Below is a small trained network, with its code and all its weights. Each question gives an input and a class and asks what happens when units are switched off, that is, made to give their printed mean instead of their output.

import numpy as np


def w(rows, s, z=0):
    codes = np.array(rows[::2]) - 128.0
    scale = np.full(codes.shape[1], s)
    scale[-1] = z or s
    return codes * scale


def norm(h):
    return h / np.sqrt((h * h).mean(-1, keepdims=True) + 1e-5)


def f(y):
    return np.maximum(y, 0)


def log_softmax(a):
    a = a - a.max(-1, keepdims=True)
    return a - np.log(np.exp(a).sum(-1, keepdims=True))


def net(x, mask):
    res = np.array(x, float).reshape(1, 6) / 4 @ E
    u = 0
    for l in range(3):
        y = f(norm(res) @ A[l][:, :-1].T + A[l][:, -1])
        res = res + np.where(mask[u : u + 10], y, B[l][:, -1]) @ B[l][:, :-1]
        u += 10
    return log_softmax(norm(res)[-1] @ U[:, :-1].T + U[:, -1])


A, B = {}, {}
E = w([
[102,130,123,125,215,109,164,159,120,94,194,82],'x0',
[255,168,141,220,160,165,118,152,112,141,68,159],'x1',
[80,163,147,135,155,186,77,89,56,81,112,150],'x2',
[134,103,131,111,118,125,123,210,74,103,134,91],'x3',
[93,136,87,195,67,156,242,153,138,143,79,128],'x4',
[175,169,46,135,69,180,131,117,178,155,137,186],'x5',
],0.0067)
A[0] = w([
[128,160,87,164,188,131,162,40,237,194,134,151,112],'L0N1',
[199,198,39,91,128,208,74,152,161,136,97,216,99],'L0N2',
[171,102,187,109,203,107,81,143,105,96,144,91,102],'L0N3',
[111,177,101,116,64,254,71,82,77,111,50,254,143],'L0N4',
[159,144,47,156,88,162,182,143,183,160,95,172,44],'L0N5',
[107,117,124,17,115,134,104,170,103,95,224,100,155],'L0N6',
[149,190,99,86,157,148,87,163,97,78,200,162,43],'L0N7',
[140,142,53,141,18,167,172,98,220,205,81,229,135],'L0N8',
[100,151,35,156,96,203,211,204,103,105,98,91,121],'L0N9',
[165,131,171,176,146,118,150,100,165,151,87,167,1],'L0N10',
],0.0066,0.0067)
B[0] = w([
[124,56,88,115,136,123,183,49,74,139,148,141,183],'L0N1',
[124,107,189,157,75,154,104,104,95,116,110,182,206],'L0N2',
[114,161,65,153,144,183,118,125,173,195,114,169,192],'L0N3',
[198,158,202,200,48,254,62,126,129,153,53,231,254],'L0N4',
[115,131,179,149,91,138,83,182,142,131,131,192,181],'L0N5',
[87,63,80,123,158,116,137,117,146,136,169,71,213],'L0N6',
[132,114,107,170,131,190,77,163,132,140,155,98,151],'L0N7',
[152,109,92,162,139,142,4,141,187,206,153,168,254],'L0N8',
[122,154,164,157,97,163,213,138,85,85,92,110,211],'L0N9',
[130,29,92,128,144,79,79,76,60,170,200,85,137],'L0N10',
],0.0079,0.0085)
A[1] = w([
[140,95,138,146,66,102,143,141,118,161,111,148,124],'L1N1',
[160,220,132,29,170,67,141,117,169,16,161,212,2],'L1N2',
[45,90,124,72,59,92,163,149,138,119,136,81,104],'L1N3',
[198,110,61,108,100,105,79,153,168,177,158,147,82],'L1N4',
[234,193,113,146,104,130,129,136,206,160,109,190,118],'L1N5',
[221,165,180,119,84,94,180,125,154,81,63,105,106],'L1N6',
[136,122,87,161,91,116,185,183,164,139,124,79,167],'L1N7',
[107,97,165,78,90,47,109,124,162,142,160,156,95],'L1N8',
[118,99,132,150,94,107,175,82,132,138,177,127,111],'L1N9',
[254,80,131,153,100,49,128,135,157,195,82,85,144],'L1N10',
],0.0076,0.0087)
B[1] = w([
[149,153,124,140,121,166,96,96,157,149,108,144,192],'L1N1',
[52,202,220,140,98,130,112,155,8,126,108,108,128],'L1N2',
[39,95,191,68,54,27,165,42,34,73,99,149,184],'L1N3',
[122,118,75,146,215,124,78,195,166,127,168,101,186],'L1N4',
[109,143,217,196,92,197,124,110,71,96,97,202,254],'L1N5',
[185,131,151,128,188,173,165,105,2,149,137,140,147],'L1N6',
[127,84,159,139,90,183,113,64,44,109,100,139,198],'L1N7',
[64,144,139,91,159,111,159,72,72,82,143,85,147],'L1N8',
[125,86,60,97,117,136,163,118,152,154,135,149,155],'L1N9',
[181,68,141,86,123,160,27,32,191,231,150,202,205],'L1N10',
],0.0067,0.0071)
A[2] = w([
[119,121,120,97,90,87,136,123,153,112,131,105,98],'L2N1',
[93,117,112,126,155,109,77,142,139,121,180,100,112],'L2N2',
[195,142,114,130,150,127,166,124,112,130,133,133,118],'L2N3',
[144,127,83,111,137,136,113,183,182,136,179,91,68],'L2N4',
[162,158,134,31,133,34,146,203,139,47,20,145,31],'L2N5',
[97,131,127,110,71,87,147,129,147,113,101,108,112],'L2N6',
[147,221,129,119,95,38,122,246,161,98,81,26,8],'L2N7',
[104,136,135,104,132,108,99,146,142,108,167,113,108],'L2N8',
[181,141,162,103,131,130,93,124,120,140,86,128,120],'L2N9',
[136,107,140,121,125,114,119,110,106,127,162,108,132],'L2N10',
],0.014,0.013)
B[2] = w([
[93,136,143,170,103,157,131,144,99,108,118,165,158],'L2N1',
[186,149,98,96,148,100,122,124,172,169,144,110,215],'L2N2',
[92,100,136,120,131,121,148,121,111,104,123,117,149],'L2N3',
[140,120,119,108,130,131,96,111,119,133,161,90,152],'L2N4',
[27,22,135,213,43,217,42,46,116,219,235,226,128],'L2N5',
[124,96,142,149,89,104,157,129,114,118,160,176,173],'L2N6',
[108,29,138,171,100,168,33,6,112,221,226,165,128],'L2N7',
[159,136,108,122,145,140,129,137,131,129,126,124,161],'L2N8',
[73,94,124,139,95,124,123,119,143,139,152,151,253],'L2N9',
[154,123,122,116,136,135,153,105,137,127,115,132,191],'L2N10',
],0.015,0.0059)
U = w([
[66,226,143,163,205,101,114,140,180,129,83,113,52],'0',
[72,85,131,99,111,80,201,83,77,90,159,109,163],'1',
[157,221,173,182,130,163,184,222,76,30,52,40,90],'2',
[182,253,138,90,42,31,103,252,244,2,32,28,8],'3',
[178,115,68,67,181,85,71,99,206,175,191,92,148],'4',
[141,119,167,184,63,179,53,119,158,168,96,198,155],'5',
],0.013)

Each question gives the input, the list of numbers given to net, and the class t.
The units are the neurons (one row each of A and B). Each row of codes is followed by its name. A weight is (code - 128) times the scale printed after its matrix; where a second scale follows, it is the last column's (A, B and U).
mask holds one flag per neuron, layer by layer. A switched-off neuron (its flag False) gives its mean, the last column of its row in B, instead of its output. The means were averaged over made-up inputs and are rounded, as every weight is.
A unit's drop is (log p(t) with every unit on - log p(t) with that unit switched off) / (log p(t) with every unit on - log p(t) with every unit switched off).
The circuit of an input: a set's keep is (log p(t) with only the set's units on - log p(t) with every unit switched off) / (log p(t) with every unit on - log p(t) with every unit switched off). Starting from the 12 units with the biggest drops (on a tie, the unit counted first), units are removed one at a time, each time the one whose removal leaves the highest keep (on an exact tie, the one counted first), for as long as the keep stays at least 0.8.
circuit, biggest first: the units of the circuit, biggest drop first
k most important neurons: the k neurons with the biggest drops, biggest first
k most important neurons of layer l: the k neurons of layer l with the biggest drops, biggest first
drop when u is switched off: that unit's drop, to one decimal
input [7,1,-5,6,6,-6], class 1: circuit, biggest first => [L0N4]
input [6,1,-6,3,1,-2], class 1: circuit, biggest first => [L0N8, L0N4]
input [3,1,6,-3,-2,-5], class 4: circuit, biggest first => [L0N4, L1N5, L2N2]
input [0,-3,-4,0,-4,8], class 4: circuit, biggest first => [L0N4, L1N4]
input [4,-3,1,-4,1,-7], class 1: 2 most important neurons => [L0N8, L0N4]
input [8,-7,-7,-5,-5,3], class 1: 4 most important neurons => [L0N8, L1N3, L0N4, L2N1]
input [-2,-7,1,1,-3,0], class 1: 2 most important neurons => [L0N8, L1N3]
input [2,-6,3,6,-1,-4], class 1: 2 most important neurons => [L1N3, L0N8]
input [4,7,6,7,0,-1], class 2: 3 most important neurons => [L0N8, L1N10, L0N4]
input [2,3,5,3,2,-3], class 2: 2 most important neurons => [L0N8, L1N10]
input [-1,1,-6,7,-2,-4], class 4: 2 most important neurons of layer 0 => [L0N4, L0N9]
input [6,7,8,-6,-2,-8], class 0: 2 most important neurons => [L0N4, L0N8]
input [8,-7,-1,0,-4,2], class 4: 2 most important neurons => [L2N2, L0N9]
input [5,5,-4,-8,-5,-1], class 4: 2 most important neurons => [L0N4, L0N1]
input [8,7,0,3,2,-7], class 2: 2 most important neurons => [L0N8, L0N4]
input [2,-4,-3,-3,-1,0], class 1: most important neuron of layer 0 => [L0N8]
input [3,0,-6,4,-3,4], class 4: drop when L0N4 is switched off => 0.2
input [-3,4,-1,8,-8,-1], class 4: drop when L0N4 is switched off => 0.9
input [-5,-4,-3,3,-1,-6], class 1: drop when L0N8 is switched off => 0.5
input [-2,2,-2,-1,-8,-7], class 4: most important neuron => [L0N4]
input [2,3,-1,-3,-8,0], class 4: drop when L0N4 is switched off => 1.2
